Below is a small trained network, with its code and all its weights. Each question gives an input and a target symbol and asks what happens when units are switched off, that is, made to give their printed mean instead of their output.

import numpy as np


def w(rows, s, z=0):
    codes = np.array(rows[::2]) - 128.0
    scale = np.full(codes.shape[1], s)
    scale[-1] = z or s
    return codes * scale


def norm(h):
    return h / np.sqrt((h * h).mean(-1, keepdims=True) + 1e-5)


def f(y):
    return np.maximum(y, 0)


def softmax(a):
    e = np.exp(a - a.max(-1, keepdims=True))
    return e / e.sum(-1, keepdims=True)


def log_softmax(a):
    a = a - a.max(-1, keepdims=True)
    return a - np.log(np.exp(a).sum(-1, keepdims=True))


def net(x, mask):
    ids = ['Γβδζλπσ'.index(c) for c in x.split()]
    T = len(ids)
    res = E[ids] + P[:T]
    u = 0
    for l in range(2):
        q, k, v = (norm(res) @ M[l].T for M in (Q, K, V))
        z = softmax(np.where(np.tri(T) > 0, q @ k.T / 3**0.5, -1e9)) @ v
        res = res + np.where(mask[u], z, O[l][:, -1]) @ O[l][:, :-1]
        u += 1
        y = f(norm(res) @ A[l][:, :-1].T + A[l][:, -1])
        res = res + np.where(mask[u : u + 8], y, B[l][:, -1]) @ B[l][:, :-1]
        u += 8
    return log_softmax(norm(res)[-1] @ U[:, :-1].T + U[:, -1])


Q, K, V, O, A, B = {}, {}, {}, {}, {}, {}
E = w([
[254,32,151,162],'Γ',
[79,154,196,39],'β',
[122,118,175,94],'δ',
[131,109,172,100],'ζ',
[73,113,127,86],'λ',
[85,88,123,79],'π',
[141,133,182,14],'σ',
],0.011)
P = w([
[30,158,136,183],'0',
[95,181,120,148],'1',
[185,1,152,135],'2',
[105,135,211,176],'3',
[129,185,106,147],'4',
[116,41,104,76],'5',
[82,134,207,178],'6',
[149,191,99,142],'7',
[186,26,95,118],'8',
[98,134,209,187],'9',
[168,214,77,121],'10',
[78,64,62,41],'11',
[94,141,197,183],'12',
],0.01)
Q[0] = w([
[73,87,196,101],'0.h0',
[23,157,255,101],'0.h0',
[216,114,222,218],'0.h0',
],0.0087)
K[0] = w([
[157,250,240,75],'0.h0',
[168,146,128,44],'0.h0',
[127,70,255,157],'0.h0',
],0.0081)
V[0] = w([
[145,254,163,57],'0.h0',
[187,82,182,106],'0.h0',
[154,54,157,143],'0.h0',
],0.0086)
O[0] = w([
[248,107,205,232,254],'0.h0',
[153,90,98,38,153],'0.h0',
[132,208,254,254,104],'0.h0',
],0.0057,0.0073)
A[0] = w([
[126,65,137,5,231],'0.n0',
[108,142,7,199,94],'0.n1',
[199,173,122,160,178],'0.n2',
[154,97,69,138,241],'0.n3',
[60,69,175,213,83],'0.n4',
[142,147,72,204,206],'0.n5',
[160,166,12,178,1],'0.n6',
[149,152,140,118,78],'0.n7',
],0.011,0.0035)
B[0] = w([
[202,95,101,185,254],'0.n0',
[172,85,159,71,145],'0.n1',
[75,146,87,101,191],'0.n2',
[75,153,99,89,174],'0.n3',
[159,135,112,116,175],'0.n4',
[1,148,162,100,147],'0.n5',
[203,133,127,95,142],'0.n6',
[82,121,203,151,144],'0.n7',
],0.0088,0.0085)
Q[1] = w([
[161,132,249,150],'1.h0',
[83,174,96,151],'1.h0',
[65,146,180,192],'1.h0',
],0.018)
K[1] = w([
[147,247,74,41],'1.h0',
[50,97,140,127],'1.h0',
[121,228,75,101],'1.h0',
],0.012)
V[1] = w([
[75,188,204,62],'1.h0',
[250,217,149,253],'1.h0',
[24,236,113,186],'1.h0',
],0.0066)
O[1] = w([
[199,178,104,39,130],'1.h0',
[177,204,175,159,187],'1.h0',
[249,98,149,188,1],'1.h0',
],0.011,0.0054)
A[1] = w([
[68,137,126,178,32],'1.n0',
[75,144,121,102,127],'1.n1',
[155,251,64,72,189],'1.n2',
[176,100,156,29,69],'1.n3',
[146,183,171,247,233],'1.n4',
[159,177,85,34,252],'1.n5',
[73,106,176,156,213],'1.n6',
[90,152,144,99,165],'1.n7',
],0.013,0.0036)
B[1] = w([
[130,246,46,54,143],'1.n0',
[219,141,198,107,177],'1.n1',
[124,162,193,42,235],'1.n2',
[94,155,68,107,237],'1.n3',
[64,92,56,209,214],'1.n4',
[62,217,161,196,255],'1.n5',
[141,5,150,151,209],'1.n6',
[202,135,109,111,192],'1.n7',
],0.011,0.0067)
U = w([
[214,135,17,74,217],'Γ',
[99,222,195,140,201],'β',
[206,189,76,187,1],'δ',
[219,193,66,194,28],'ζ',
[35,189,9,63,89],'λ',
[88,75,129,53,194],'π',
[56,67,174,227,112],'σ',
],0.011,0.0027)

Each question gives the input, a string of symbols that net reads in full, and the target symbol t.
The units are the heads (3 rows each of Q, K, V and O) and the neurons (one row each of A and B). Each row of codes is followed by its name. A weight is (code - 128) times the scale printed after its matrix; where a second scale follows, it is the last column's (O, A, B and U).
mask holds one flag per unit, layer by layer, with each layer's heads first. A switched-off unit (its flag False) gives its mean, the last column of its rows in O or B, instead of its output. The means were averaged over made-up inputs and are rounded, as every weight is.
A unit's drop is (log p(t) with every unit on - log p(t) with that unit switched off) / (log p(t) with every unit on - log p(t) with every unit switched off).
The circuit of an input: a set's keep is (log p(t) with only the set's units on - log p(t) with every unit switched off) / (log p(t) with every unit on - log p(t) with every unit switched off). Starting from the 12 units with the biggest drops (on a tie, the unit counted first), units are removed one at a time, each time the one whose removal leaves the highest keep (on an exact tie, the one counted first), for as long as the keep stays at least 0.8.
circuit, biggest first: the units of the circuit, biggest drop first
k most important neurons: the k neurons with the biggest drops, biggest first
k most important neurons of layer l: the k neurons of layer l with the biggest drops, biggest first
input π σ ζ σ σ σ δ, target σ: 2 most important neurons	1.n4, 1.n6
input Γ Γ Γ π β σ, target σ: circuit, biggest first	1.h0, 0.n0
input σ λ σ ζ σ λ λ δ Γ, target σ: circuit, biggest first	1.h0
input δ π ζ σ, target π: 2 most important neurons	0.n3, 0.n1
input σ σ λ π σ ζ, target σ: circuit, biggest first	1.h0, 0.n0
input Γ δ Γ σ π π ζ, target π: 2 most important neurons	0.n3, 0.n6
input β ζ ζ Γ ζ λ, target σ: circuit, biggest first	1.h0, 0.n0
input σ ζ σ λ Γ ζ Γ, target Γ: 2 most important neurons	0.n5, 0.n0
input Γ δ ζ β π, target π: circuit, biggest first	0.h0, 0.n1
input σ λ σ β σ σ Γ σ Γ, target π: circuit, biggest first	1.h0, 0.h0
input λ Γ Γ ζ σ σ λ Γ σ Γ σ λ λ, target σ: 2 most important neurons	0.n2, 0.n0
input λ λ ζ ζ, target λ: 3 most important neurons	0.n1, 0.n0, 0.n5
input σ λ λ π σ σ σ λ λ σ, target λ: 2 most important neurons of layer 0	0.n6, 0.n5
input σ λ δ Γ Γ λ ζ λ Γ β λ λ, target Γ: circuit, biggest first	0.n0
input σ λ λ σ σ σ σ ζ π, target σ: 2 most important neurons of layer 1	1.n2, 1.n3
input σ σ λ δ π σ λ, target π: 2 most important neurons of layer 1	1.n1, 1.n4
input ζ σ λ λ σ ζ Γ λ ζ σ Γ σ δ, target Γ: 3 most important neurons	0.n5, 0.n0, 0.n2
input σ Γ σ ζ Γ λ λ λ σ β, target λ: 3 most important neurons	0.n5, 0.n0, 1.n3
input σ σ σ δ, target σ: 2 most important neurons of layer 0	0.n3, 0.n5
input δ π λ δ, target π: most important neuron of layer 1	1.n5
input δ δ π δ σ Γ σ λ Γ λ, target λ: 3 most important neurons	0.n5, 0.n6, 0.n0
input σ λ Γ λ, target λ: 3 most important neurons	0.n0, 0.n1, 0.n5
input λ λ Γ π λ σ π σ Γ, target π: circuit, biggest first	1.h0, 1.n5, 0.h0
input σ δ σ λ δ σ λ ζ λ λ, target ζ: 2 most important neurons	0.n2, 0.n0
input σ σ β σ λ σ Γ π σ σ π, target β: 2 most important neurons	1.n5, 1.n1
input σ λ σ π σ δ σ Γ, target β: 2 most important neurons of layer 1	1.n1, 1.n3
